Here is a tiny trained network, its code and every weight. The questions are about switching its units off for an input and a class, where a switched-off unit gives its printed mean instead of its output.

import numpy as np


def w(rows, s, z=0):
    codes = np.array(rows[::2]) - 128.0
    scale = np.full(codes.shape[1], s)
    scale[-1] = z or s
    return codes * scale


def f(y):
    return np.maximum(y, 0)


def log_softmax(a):
    a = a - a.max(-1, keepdims=True)
    return a - np.log(np.exp(a).sum(-1, keepdims=True))


def net(x, mask):
    res = np.array(x, float).reshape(1, 3) / 4 @ E
    y = f(res @ A[0][:, :-1].T + A[0][:, -1])
    res = res + np.where(mask, y, B[0][:, -1]) @ B[0][:, :-1]
    return log_softmax(res[-1] @ U[:, :-1].T + U[:, -1])


A, B = {}, {}
E = w([
[184,146,39,65,218],'x0',
[65,3,65,168,131],'x1',
[191,133,100,229,101],'x2',
],0.0072)
A[0] = w([
[157,2,154,131,164,23],'neuron 1',
[150,103,62,123,228,204],'neuron 2',
[123,59,88,138,110,25],'neuron 3',
[68,76,113,183,142,24],'neuron 4',
[231,109,115,218,115,86],'neuron 5',
[104,112,208,143,48,73],'neuron 6',
[83,91,241,171,74,77],'neuron 7',
[75,118,164,158,80,86],'neuron 8',
[88,167,173,49,121,136],'neuron 9',
[8,126,134,76,170,148],'neuron 10',
[70,112,237,174,70,98],'neuron 11',
[103,8,111,139,115,6],'neuron 12',
[106,67,122,113,98,66],'neuron 13',
[230,115,92,65,160,121],'neuron 14',
[173,191,174,117,76,166],'neuron 15',
[79,34,140,128,118,92],'neuron 16',
[52,105,58,151,113,9],'neuron 17',
[51,118,142,43,111,136],'neuron 18',
[126,108,178,139,73,39],'neuron 19',
[106,103,190,149,69,86],'neuron 20',
[195,153,33,61,220,205],'neuron 21',
[105,30,61,149,162,16],'neuron 22',
[253,225,218,96,97,154],'neuron 23',
[187,132,102,242,102,74],'neuron 24',
[134,184,154,76,80,165],'neuron 25',
[208,109,79,176,126,141],'neuron 26',
[218,130,125,220,100,55],'neuron 27',
[188,195,161,106,166,130],'neuron 28',
],0.0094,0.0017)
B[0] = w([
[181,58,144,179,144,165],'neuron 1',
[110,154,76,82,42,192],'neuron 2',
[202,87,162,181,134,162],'neuron 3',
[171,55,166,203,155,174],'neuron 4',
[64,235,152,196,227,183],'neuron 5',
[130,157,98,67,12,200],'neuron 6',
[111,160,79,62,23,217],'neuron 7',
[89,133,60,2,78,181],'neuron 8',
[123,156,236,184,220,187],'neuron 9',
[34,218,228,169,169,193],'neuron 10',
[136,168,20,43,53,222],'neuron 11',
[218,123,173,150,169,187],'neuron 12',
[180,104,163,188,216,160],'neuron 13',
[95,158,102,104,53,189],'neuron 14',
[198,95,141,136,178,200],'neuron 15',
[139,65,199,179,147,186],'neuron 16',
[206,91,147,133,173,166],'neuron 17',
[65,217,190,164,195,186],'neuron 18',
[118,143,33,67,125,167],'neuron 19',
[124,182,31,31,78,187],'neuron 20',
[81,196,26,31,51,232],'neuron 21',
[228,47,148,191,71,185],'neuron 22',
[233,39,183,184,151,255],'neuron 23',
[35,221,186,215,196,188],'neuron 24',
[170,66,148,179,192,186],'neuron 25',
[40,194,91,71,149,167],'neuron 26',
[46,182,247,148,167,186],'neuron 27',
[200,78,103,123,136,199],'neuron 28',
],0.0057,0.0088)
U = w([
[121,164,43,58,8,73],'0',
[255,101,212,156,141,2],'1',
[8,209,231,153,193,241],'2',
],0.0076,0.00062)

Each question gives the input, the list of numbers given to net, and the class t.
The units are the neurons (one row each of A and B). Each row of codes is followed by its name. A weight is (code - 128) times the scale printed after its matrix; where a second scale follows, it is the last column's (A, B and U).
mask holds one flag per neuron, in row order. A switched-off neuron (its flag False) gives its mean, the last column of its row in B, instead of its output. The means were averaged over made-up inputs and are rounded, as every weight is.
A unit's drop is (log p(t) with every unit on - log p(t) with that unit switched off) / (log p(t) with every unit on - log p(t) with every unit switched off).
The circuit of an input: a set's keep is (log p(t) with only the set's units on - log p(t) with every unit switched off) / (log p(t) with every unit on - log p(t) with every unit switched off). Starting from the 12 units with the biggest drops (on a tie, the unit counted first), units are removed one at a time, each time the one whose removal leaves the highest keep (on an exact tie, the one counted first), for as long as the keep stays at least 0.8.
units of the circuit, in order: the units of the circuit, biggest drop first
top k neurons: the k neurons with the biggest drops, biggest first
drop of u: that unit's drop, to one decimal
input [3,4,-5], class 2: units of the circuit, in order -> [neuron 10]
input [-5,6,8], class 2: top 3 neurons -> [neuron 24; neuron 5; neuron 27]
input [5,3,6], class 2: units of the circuit, in order -> [neuron 5; neuron 24]
input [5,5,-8], class 2: top 2 neurons -> [neuron 10; neuron 18]
input [-8,-7,-7], class 0: top 2 neurons -> [neuron 11; neuron 7]
input [-7,-5,8], class 2: top 3 neurons -> [neuron 24; neuron 27; neuron 5]
input [-7,-3,7], class 0: top 2 neurons -> [neuron 11; neuron 7]
input [-4,-5,-5], class 1: top 2 neurons -> [neuron 23; neuron 21]
input [5,4,-6], class 2: top 3 neurons -> [neuron 10; neuron 11; neuron 18]
input [-8,-8,5], class 0: drop of neuron 22 -> 0.1
input [-8,-8,4], class 0: drop of neuron 19 -> 0.2
input [0,3,1], class 1: drop of neuron 21 -> 0.2
input [-1,2,7], class 2: drop of neuron 16 -> 0.0
input [-4,-8,-8], class 1: units of the circuit, in order -> [neuron 23]
